Small tables with named rows and columns. After each table, cells are looked up by row and column.

kedo:
	gek	rofu	por	lil
suz	109	134	82	41
risep	236	112	28	71
bag	41	97	154	105
dat	59	62	85	89
fezav	65	29	86	99
molapel	211	106	32	73
vadar	145	131	119	83
tize	252	165	32	55
vusudu	153	128	113	83

gek of fezav is 65
lil of tize is 55
gek of vusudu is 153
gek of risep is 236
por of vadar is 119
por of dat is 85
por of fezav is 86
gek of tize is 252
rofu of vusudu is 128
lil of risep is 71
por of suz is 82
lil of molapel is 73
rofu of fezav is 29
por of risep is 28
rofu of dat is 62
gek of vadar is 145
rofu of risep is 112
Row with the largest por: bag

konipog:
,piluf,rubomef,rafiniz,nozesu
pudefa,234,65,102,91
zoredi,91,29,76,153
kub,207,59,120,83
mivu,117,133,243,192
zag,197,225,149,220
guda,214,156,147,34
dor,72,157,239,180
rek,219,224,185,95
gumufe,101,217,119,130
paga,79,93,108,36
zeremep,191,234,81,143
deniliz,108,112,93,24
roza,178,112,160,247
libag,160,171,252,183

piluf of libag = 160
rafiniz of paga = 108
piluf of kub = 207
piluf of roza = 178
piluf of zoredi = 91
rubomef of rek = 224
rubomef of dor = 157
piluf of gumufe = 101
piluf of deniliz = 108
rubomef of pudefa = 65
nozesu of roza = 247
nozesu of deniliz = 24
nozesu of mivu = 192
rubomef of roza = 112
rafiniz of guda = 147
rafiniz of kub = 120
piluf of pudefa = 234
rubomef of deniliz = 112
rubomef of paga = 93
rafiniz of mivu = 243

sefa.tsv
	fego	dis	sus	denugu	sela	dirig	resesu
tonanu	39.0	52.4	28.6	44.4	56.7	17.4	36.8
leta	44.0	55.1	26.0	44.0	50.4	21.8	36.2
sib	54.9	57.0	24.2	40.6	35.2	30.0	35.0
puses	51.3	40.1	38.3	38.3	23.1	70.5	38.3
lebudi	64.0	51.0	24.8	39.4	26.6	47.7	34.0
meda	50.3	40.0	35.6	40.1	24.8	60.1	36.7
lufal	32.4	33.9	78.1	39.5	34.3	57.5	56.1
vegu	50.7	40.9	38.1	38.5	29.3	57.7	41.2
nela	53.1	40.0	39.3	39.0	18.2	74.9	38.7

What is the dirig of puses in sefa?
70.5
What is the dirig of vegu in sefa?
57.7
What is the dis of sib in sefa?
57.0
What is the resesu of sib in sefa?
35.0
What is the sela of lufal in sefa?
34.3
What is the dis of lebudi in sefa?
51.0
What is the dis of lufal in sefa?
33.9
What is the sus of tonanu in sefa?
28.6
What is the denugu of leta in sefa?
44.0
What is the dis of puses in sefa?
40.1
What is the dis of vegu in sefa?
40.9
What is the denugu of sib in sefa?
40.6
What is the sela of lebudi in sefa?
26.6
What is the dirig of tonanu in sefa?
17.4
Row with the largest sus: lufal

vumebes
fields: bos, demuboz, diz, kavugo, nokap
favedad: [38.545, 31.633, 42.873, 30.085, 44.360]
zugiz: [33.598, 40.954, 47.128, 8.178, 36.381]
nav: [60.574, 13.182, 20.645, 53.437, 37.163]
vas: [41.179, 38.894, 37.105, 37.772, 39.693]
lud: [35.688, 42.932, 42.281, 39.242, 37.426]
gekofe: [37.680, 39.440, 44.143, 13.032, 35.908]
didum: [37.189, 31.525, 45.902, 38.327, 39.741]
roduz: [34.112, 50.402, 31.639, 67.523, 22.208]
fop: [54.760, 18.052, 20.166, 59.078, 37.722]
vapi: [46.264, 21.967, 36.583, 25.824, 81.141]
mot: [53.379, 18.756, 25.547, 61.604, 39.568]

zugiz, bos => 33.598
vas, kavugo => 37.772
favedad, nokap => 44.360
gekofe, demuboz => 39.440
didum, bos => 37.189
roduz, kavugo => 67.523
vas, diz => 37.105
didum, demuboz => 31.525
gekofe, kavugo => 13.032
mot, bos => 53.379
nav, nokap => 37.163
mot, kavugo => 61.604
mot, nokap => 39.568
nav, diz => 20.645
zugiz, diz => 47.128
lud, demuboz => 42.932
fop, diz => 20.166
vas, demuboz => 38.894
nav, bos => 60.574
gekofe, bos => 37.680

tonev.csv
,vol,pil,lazen,bov,kiz,bet
zaz,-54,99,28,84,-89,-18
zise,-21,-6,2,-21,-23,-23
ruduko,-21,-31,-46,-26,59,-35
lovego,-43,-44,-52,4,10,-34
kiguk,-47,22,-47,20,-51,-42
gigib,1,-79,-9,-54,12,-18
dez,-20,-23,-17,-17,-28,-13
loret,32,-57,-19,-55,40,-2
zafeka,27,-76,-42,-58,83,-18
mesiv,-21,-34,-51,-10,12,-27

zaz, lazen: 28
zafeka, vol: 27
mesiv, kiz: 12
ruduko, vol: -21
lovego, kiz: 10
lovego, pil: -44
loret, kiz: 40
dez, lazen: -17
kiguk, kiz: -51

lok:
,savun,gan,mil,pimogo,nodareb,vut
rivik,154,14,251,191,126,168
labur,150,96,130,125,206,104
rof,126,182,140,147,65,146
ropibe,121,192,89,123,111,127
nir,150,70,153,100,251,100
saf,127,96,97,156,95,182

rivik, vut -> 168
saf, pimogo -> 156
labur, pimogo -> 125
saf, nodareb -> 95
nir, nodareb -> 251
labur, vut -> 104
nir, pimogo -> 100
labur, mil -> 130
rof, pimogo -> 147
ropibe, nodareb -> 111
ropibe, gan -> 192
ropibe, pimogo -> 123
rivik, mil -> 251
labur, gan -> 96
rivik, savun -> 154
rof, mil -> 140
rof, vut -> 146
saf, gan -> 96

nit.csv
,gufiba,zorapom
lekup,177,253
fimit,238,38
mas,181,183
vopidav,177,188

What is the gufiba of mas in nit? 181
What is the zorapom of mas in nit? 183
What is the gufiba of fimit in nit? 238
What is the gufiba of vopidav in nit? 177
What is the zorapom of lekup in nit? 253
What is the gufiba of lekup in nit? 177
What is the zorapom of vopidav in nit? 188
What is the zorapom of fimit in nit? 38

Table pude
         gurog  bokazu   rop  liviz  fuvi
zifuz     19.5    33.8  47.0   43.3  47.5
danep     17.3    99.9   7.8   77.6  46.2
tedul     39.8    47.7  27.2   54.5  49.3
pitafe    48.6    57.1  39.3   57.7  50.6
rova      36.0    16.7  24.0   65.8  32.1
laz       39.4    45.9  28.6   51.7  49.1
dipus     48.4    45.0  36.2   55.7  39.6
rafabi    14.0    42.4  38.6   48.8  49.4
ronab     57.2    30.5  49.2   20.0  58.4
dozod     18.9    34.3  44.0   42.6  37.9
namidin    8.2    44.1  54.7   31.6  37.1
lun       41.8    43.5  40.7   45.1  46.4
tifoni    28.0    19.1  46.3   43.2  30.4
gasub     41.2    66.7  32.6   53.7  71.6

laz, fuvi -> 49.1
ronab, liviz -> 20.0
tedul, bokazu -> 47.7
pitafe, rop -> 39.3
tifoni, liviz -> 43.2
rafabi, fuvi -> 49.4
namidin, rop -> 54.7
ronab, fuvi -> 58.4
Which row has the largest bokazu? danep

gumore
|  | daf | favekav | bukodo | verul | gud |
|---|---|---|---|---|---|
| mek | 2099 | 723 | 5500 | 2549 | 7452 |
| kor | 4923 | 6619 | 5317 | 7626 | 4961 |
| zeleto | 4377 | 5419 | 5692 | 7165 | 5593 |
| gafaru | 5223 | 8079 | 4908 | 7452 | 4061 |
| nupudav | 5314 | 7546 | 5055 | 7598 | 4619 |

gafaru, gud: 4061
kor, daf: 4923
gafaru, daf: 5223
mek, gud: 7452
kor, bukodo: 5317
kor, favekav: 6619
mek, verul: 2549
zeleto, daf: 4377
mek, favekav: 723
kor, verul: 7626
nupudav, daf: 5314
gafaru, favekav: 8079
zeleto, bukodo: 5692
kor, gud: 4961

der.csv
,zivogam,sakosi,divis,vemos,lav,poz
zop,49.996,55.148,66.233,57.037,74.846,35.449
mil,34.159,55.912,31.369,27.480,72.221,44.302
soka,42.728,49.875,38.333,56.508,29.733,16.299
siseve,50.928,60.200,64.147,22.592,24.853,37.765
futodev,54.724,56.724,68.973,54.161,27.432,23.131
neb,42.548,50.124,37.809,54.958,30.074,15.780
san,37.290,49.818,36.228,59.579,76.003,27.925
gofor,32.682,32.097,35.879,22.255,52.851,30.728

What is the sakosi of gofor in der?
32.097
What is the vemos of gofor in der?
22.255
What is the zivogam of mil in der?
34.159
What is the lav of gofor in der?
52.851
What is the vemos of neb in der?
54.958
What is the zivogam of siseve in der?
50.928
What is the zivogam of san in der?
37.290
What is the poz of soka in der?
16.299
What is the vemos of futodev in der?
54.161
What is the lav of zop in der?
74.846
What is the sakosi of san in der?
49.818
What is the divis of mil in der?
31.369
What is the zivogam of soka in der?
42.728
What is the vemos of siseve in der?
22.592
What is the poz of neb in der?
15.780
What is the sakosi of neb in der?
50.124

sed:
,tudovuz,panon
rebig,26,76
tinami,77,23
tos,24,64
tagu,79,48
geg,67,29

panon of tagu is 48
panon of tos is 64
tudovuz of tos is 24
tudovuz of tagu is 79
tudovuz of geg is 67
tudovuz of rebig is 26
panon of rebig is 76
tudovuz of tinami is 77
panon of geg is 29
panon of tinami is 23
Which row has the largest tudovuz? tagu

Table figok
	sem	zamo	tiduv	mur
loramon	118	121	154	153
sen	136	154	144	86
fozapi	194	183	145	212
tuvuni	193	178	167	203
vimi	127	173	128	137
fenofo	123	167	152	157
gekoza	161	120	147	207
vog	171	133	135	170
nivenul	177	136	142	61
pamu	157	150	162	119
gurag	145	126	149	188
gis	118	144	150	189
buginub	175	164	141	152

What is the tiduv of sen in figok?
144
What is the mur of fenofo in figok?
157
What is the zamo of loramon in figok?
121
What is the sem of buginub in figok?
175
What is the sem of vimi in figok?
127
What is the zamo of vimi in figok?
173
What is the tiduv of gis in figok?
150
What is the tiduv of gekoza in figok?
147
What is the mur of tuvuni in figok?
203
What is the tiduv of loramon in figok?
154
What is the sem of nivenul in figok?
177
Row with the largest tiduv: tuvuni

